Below is a small trained network, with its code and all its weights. Each question gives an input and a class and asks what happens when units are switched off, that is, made to give their printed mean instead of their output.

import numpy as np


def w(rows, s, z=0):
    codes = np.array(rows[::2]) - 128.0
    scale = np.full(codes.shape[1], s)
    scale[-1] = z or s
    return codes * scale


def f(y):
    return np.maximum(y, 0)


def log_softmax(a):
    a = a - a.max(-1, keepdims=True)
    return a - np.log(np.exp(a).sum(-1, keepdims=True))


def net(x, mask):
    res = np.array(x, float).reshape(1, 5) / 4 @ E
    y = f(res @ A[0][:, :-1].T + A[0][:, -1])
    res = res + np.where(mask, y, B[0][:, -1]) @ B[0][:, :-1]
    return log_softmax(res[-1] @ U[:, :-1].T + U[:, -1])


A, B = {}, {}
E = w([
[126,107,130,139,127,124,129,127,139,135],'x0',
[123,114,130,108,140,132,139,109,132,127],'x1',
[199,156,112,34,97,153,177,213,232,153],'x2',
[1,169,136,131,169,116,50,127,229,105],'x3',
[71,90,160,127,151,102,199,226,98,2],'x4',
],0.0099)
A[0] = w([
[121,135,127,150,131,122,91,70,91,156,195],'neuron 0',
[125,115,118,124,118,138,155,121,62,111,154],'neuron 1',
[126,139,130,114,142,128,140,119,114,149,109],'neuron 2',
[128,134,128,143,127,129,97,84,106,148,182],'neuron 3',
[119,127,111,145,132,140,105,97,102,149,175],'neuron 4',
[145,133,121,129,129,115,133,119,119,151,142],'neuron 5',
[47,138,131,140,133,125,116,143,112,88,132],'neuron 6',
[156,112,130,144,136,127,123,140,104,127,162],'neuron 7',
[159,115,132,138,138,126,152,123,132,142,160],'neuron 8',
[57,141,135,134,138,114,98,118,144,108,114],'neuron 9',
[121,124,146,148,117,128,140,127,120,121,145],'neuron 10',
[114,158,134,104,129,125,99,137,193,146,87],'neuron 11',
[176,160,126,92,123,138,110,112,185,172,106],'neuron 12',
[115,124,116,138,115,135,109,118,107,135,143],'neuron 13',
[121,131,129,148,135,128,81,58,78,157,178],'neuron 14',
[250,143,125,102,117,133,135,108,154,177,186],'neuron 15',
[182,102,127,135,126,134,156,128,72,125,233],'neuron 16',
[200,124,131,116,121,129,140,138,110,162,177],'neuron 17',
[54,93,139,152,142,123,141,134,40,72,116],'neuron 18',
[82,139,123,133,129,131,123,131,145,128,123],'neuron 19',
[34,163,126,119,128,131,81,127,200,115,129],'neuron 20',
[151,121,134,133,148,125,102,124,121,143,118],'neuron 21',
[130,116,125,93,134,132,197,221,173,69,2],'neuron 22',
[120,148,123,120,134,146,88,116,146,156,133],'neuron 23',
[126,149,123,124,126,130,118,116,171,137,114],'neuron 24',
[121,112,121,142,129,122,133,129,130,133,124],'neuron 25',
],0.017,0.0064)
B[0] = w([
[133,139,195,81,101,128,114,149,129,133,207],'neuron 0',
[123,124,123,162,130,84,170,148,117,127,189],'neuron 1',
[128,125,129,138,107,134,120,132,124,137,136],'neuron 2',
[120,137,178,97,107,139,119,138,127,124,186],'neuron 3',
[132,131,170,92,124,130,125,132,120,131,179],'neuron 4',
[135,119,127,114,130,150,138,122,115,126,151],'neuron 5',
[138,100,127,151,138,163,87,136,57,127,211],'neuron 6',
[116,113,138,124,132,115,153,127,112,128,162],'neuron 7',
[134,136,119,124,114,147,140,139,101,118,158],'neuron 8',
[133,110,125,135,117,183,78,138,86,126,205],'neuron 9',
[132,121,114,129,137,114,143,119,117,128,150],'neuron 10',
[131,146,102,138,163,74,119,115,195,131,189],'neuron 11',
[122,131,60,169,160,108,140,122,181,127,199],'neuron 12',
[125,142,146,122,119,125,123,130,128,125,155],'neuron 13',
[127,141,215,79,111,141,131,119,121,126,217],'neuron 14',
[126,99,62,122,97,216,148,131,109,124,232],'neuron 15',
[129,122,132,159,97,62,201,125,90,132,218],'neuron 16',
[124,105,108,113,97,194,152,131,104,125,196],'neuron 17',
[132,107,44,205,165,116,129,124,78,127,245],'neuron 18',
[132,122,127,122,127,156,99,128,112,121,169],'neuron 19',
[127,153,99,115,144,169,28,117,209,137,249],'neuron 20',
[130,136,138,123,114,132,129,139,117,126,145],'neuron 21',
[127,154,253,49,91,143,108,122,121,137,217],'neuron 22',
[128,139,116,124,156,99,138,129,182,122,176],'neuron 23',
[126,132,107,134,151,98,124,120,161,124,165],'neuron 24',
[138,148,120,132,140,136,139,131,109,120,136],'neuron 25',
],0.029,0.02)
U = w([
[145,152,183,71,34,85,208,129,101,153,254],'0',
[147,83,3,171,115,213,93,119,93,127,153],'1',
[128,196,180,81,134,120,39,102,147,150,163],'2',
[128,169,8,148,162,91,122,81,213,154,16],'3',
[140,107,75,226,140,12,183,123,72,129,77],'4',
],0.0075,0.0015)

Each question gives the input, the list of numbers given to net, and the class t.
The units are the neurons (one row each of A and B). Each row of codes is followed by its name. A weight is (code - 128) times the scale printed after its matrix; where a second scale follows, it is the last column's (A, B and U).
mask holds one flag per neuron, in row order. A switched-off neuron (its flag False) gives its mean, the last column of its row in B, instead of its output. The means were averaged over made-up inputs and are rounded, as every weight is.
A unit's drop is (log p(t) with every unit on - log p(t) with that unit switched off) / (log p(t) with every unit on - log p(t) with every unit switched off).
most important unit: the unit with the biggest drop
top k neurons: the k neurons with the biggest drops, biggest first
drop of u: that unit's drop, to one decimal
input [-8,0,1,-2,1], class 0: top 2 neurons => (neuron 18; neuron 20)
input [-1,-2,-8,-3,0], class 0: most important unit => neuron 14
input [8,6,7,1,-7], class 3: top 2 neurons => (neuron 12; neuron 11)
input [4,6,2,-1,5], class 0: top 2 neurons => (neuron 22; neuron 20)
input [-8,-3,-1,0,8], class 4: top 3 neurons => (neuron 18; neuron 20; neuron 15)
input [5,6,4,3,1], class 2: top 2 neurons => (neuron 18; neuron 22)
input [4,2,2,1,-2], class 3: top 2 neurons => (neuron 6; neuron 9)
input [-5,-4,-5,4,0], class 2: top 3 neurons => (neuron 15; neuron 14; neuron 0)
input [-7,-7,-7,-5,0], class 0: top 2 neurons => (neuron 14; neuron 0)
input [4,4,-7,5,0], class 2: top 3 neurons => (neuron 14; neuron 15; neuron 0)
input [3,-5,6,-6,1], class 0: top 2 neurons => (neuron 22; neuron 18)
input [-1,5,-6,2,0], class 2: top 3 neurons => (neuron 15; neuron 14; neuron 0)
input [1,-6,1,-6,5], class 0: drop of neuron 12 => 0.1
input [4,8,5,0,5], class 0: most important unit => neuron 20
input [-8,0,8,6,4], class 2: drop of neuron 22 => 2.5
input [6,-3,0,-6,7], class 4: drop of neuron 18 => 0.7
